Below are the code and all the weights of a small trained network. Each question names an input and a class and asks about switching units off, where a switched-off unit gives its printed mean instead of its output.

import numpy as np


def w(rows, s, z=0):
    codes = np.array(rows[::2]) - 128.0
    scale = np.full(codes.shape[1], s)
    scale[-1] = z or s
    return codes * scale


def norm(h):
    return h / np.sqrt((h * h).mean(-1, keepdims=True) + 1e-5)


def f(y):
    return np.maximum(y, 0)


def log_softmax(a):
    a = a - a.max(-1, keepdims=True)
    return a - np.log(np.exp(a).sum(-1, keepdims=True))


def net(x, mask):
    res = np.array(x, float).reshape(1, 6) / 4 @ E
    u = 0
    for l in range(3):
        y = f(norm(res) @ A[l][:, :-1].T + A[l][:, -1])
        res = res + np.where(mask[u : u + 3], y, B[l][:, -1]) @ B[l][:, :-1]
        u += 3
    return log_softmax(norm(res)[-1] @ U[:, :-1].T + U[:, -1])


A, B = {}, {}
E = w([
[150,139,128,250,147,125,142,82,121,49,103,132],'x0',
[12,166,135,112,76,136,111,146,119,113,73,254],'x1',
[109,203,147,123,202,127,35,125,76,136,167,120],'x2',
[126,127,130,129,128,129,128,125,127,130,127,128],'x3',
[126,128,127,128,129,128,127,127,127,125,130,129],'x4',
[127,126,130,127,129,130,129,127,128,126,128,128],'x5',
],0.0048)
A[0] = w([
[172,92,50,48,135,108,139,121,156,194,213,23,7],'L0N0',
[234,30,62,114,108,89,253,110,214,132,201,46,125],'L0N1',
[115,186,67,127,190,87,55,127,108,127,151,126,167],'L0N2',
],0.0027,0.0019)
B[0] = w([
[210,56,248,113,136,180,189,175,108,175,90,168,208],'L0N0',
[119,121,167,142,90,165,4,167,71,157,19,54,253],'L0N1',
[144,194,209,124,136,150,116,108,120,123,161,129,198],'L0N2',
],0.0035,0.0039)
A[1] = w([
[241,97,123,253,192,100,138,86,109,77,137,23,90],'L1N0',
[56,175,118,110,164,93,90,116,98,117,154,208,36],'L1N1',
[142,135,63,192,123,131,176,85,161,67,120,155,6],'L1N2',
],0.0038,0.0019)
B[1] = w([
[40,210,1,88,85,188,59,105,194,101,158,66,255],'L1N0',
[141,113,99,135,38,163,93,168,131,138,53,57,200],'L1N1',
[193,20,153,129,122,64,197,104,83,158,114,152,162],'L1N2',
],0.004,0.0047)
A[2] = w([
[205,142,121,115,212,158,109,107,135,145,233,54,113],'L2N0',
[116,144,169,253,138,96,133,108,98,67,93,208,2],'L2N1',
[100,93,81,109,68,106,209,136,168,117,110,214,23],'L2N2',
],0.0053,0.00094)
B[2] = w([
[110,119,164,134,137,52,221,106,124,112,161,253,253],'L2N0',
[213,70,208,163,205,150,141,141,69,130,71,144,223],'L2N1',
[125,112,45,120,186,68,180,100,177,123,237,105,233],'L2N2',
],0.0056,0.0048)
U = w([
[210,21,199,67,52,170,154,204,141,213,38,54,253],'0',
[59,95,14,38,88,85,198,163,245,170,217,164,78],'1',
[185,151,249,54,198,67,182,123,93,190,231,204,27],'2',
[42,240,126,36,69,175,7,199,88,187,110,157,94],'3',
[150,121,27,216,25,179,112,79,192,64,53,12,180],'4',
[166,12,104,207,183,86,249,98,122,79,87,206,159],'5',
[105,254,94,199,186,117,104,38,141,34,227,132,171],'6',
[149,162,217,215,183,201,54,149,50,83,13,175,47],'7',
],0.0092,0.00078)

Each question gives the input, the list of numbers given to net, and the class t.
The units are the neurons (one row each of A and B). Each row of codes is followed by its name. A weight is (code - 128) times the scale printed after its matrix; where a second scale follows, it is the last column's (A, B and U).
mask holds one flag per neuron, layer by layer. A switched-off neuron (its flag False) gives its mean, the last column of its row in B, instead of its output. The means were averaged over made-up inputs and are rounded, as every weight is.
A unit's drop is (log p(t) with every unit on - log p(t) with that unit switched off) / (log p(t) with every unit on - log p(t) with every unit switched off).
The circuit of an input: a set's keep is (log p(t) with only the set's units on - log p(t) with every unit switched off) / (log p(t) with every unit on - log p(t) with every unit switched off). Starting from all 9 units, units are removed one at a time, each time the one whose removal leaves the highest keep (on an exact tie, the one counted first), for as long as the keep stays at least 0.8.
circuit, biggest first: the units of the circuit, biggest drop first
unit that matters most: the unit with the biggest drop
k most important neurons: the k neurons with the biggest drops, biggest first
top k neurons in layer l: the k neurons of layer l with the biggest drops, biggest first
drop of u: that unit's drop, to one decimal
input [0,4,-8,-3,-7,5], class 1: top 2 neurons in layer 2 -> (L2N2 L2N0)
input [3,8,-1,-5,-6,-5], class 5: unit that matters most -> L2N2
input [2,-5,1,2,5,-7], class 6: 4 most important neurons -> (L1N0 L2N0 L1N1 L0N0)
input [-4,5,0,7,-3,3], class 1: circuit, biggest first -> (L0N1 L2N2)
input [6,-1,0,-2,-6,0], class 4: top 2 neurons in layer 1 -> (L1N0 L1N2)
input [2,7,7,6,2,-1], class 7: circuit, biggest first -> (L1N0 L2N1)
input [2,-6,-4,-1,-7,-7], class 4: 2 most important neurons -> (L1N0 L0N1)
input [1,-6,1,6,4,-6], class 6: 4 most important neurons -> (L1N0 L2N0 L1N1 L2N1)
input [8,-3,0,1,-2,-2], class 4: 2 most important neurons -> (L1N0 L2N2)
input [-8,0,4,-6,6,-3], class 2: 4 most important neurons -> (L1N0 L0N1 L0N0 L2N0)
input [-7,0,5,7,-7,5], class 2: 3 most important neurons -> (L1N0 L0N1 L2N0)
input [7,-2,0,0,7,4], class 4: 2 most important neurons -> (L1N0 L2N2)
input [1,7,8,-1,4,0], class 7: 3 most important neurons -> (L1N0 L2N1 L2N2)
input [2,1,4,6,4,5], class 7: circuit, biggest first -> (L2N2)
input [8,-1,-5,3,-2,-2], class 4: 2 most important neurons -> (L1N0 L2N0)
input [-1,3,0,6,4,-3], class 1: 2 most important neurons -> (L0N1 L2N2)
input [3,0,-8,-3,8,6], class 4: top 2 neurons in layer 2 -> (L2N0 L2N1)
input [1,5,4,-4,4,-1], class 7: top 2 neurons in layer 2 -> (L2N1 L2N2)
input [2,-5,-7,-7,8,-3], class 4: drop of L2N1 -> 0.1
input [2,-1,-5,-1,5,-3], class 4: unit that matters most -> L0N1
input [1,-2,0,1,8,-5], class 4: drop of L1N0 -> 0.6
input [8,-8,-6,6,-5,0], class 4: drop of L1N0 -> 0.5
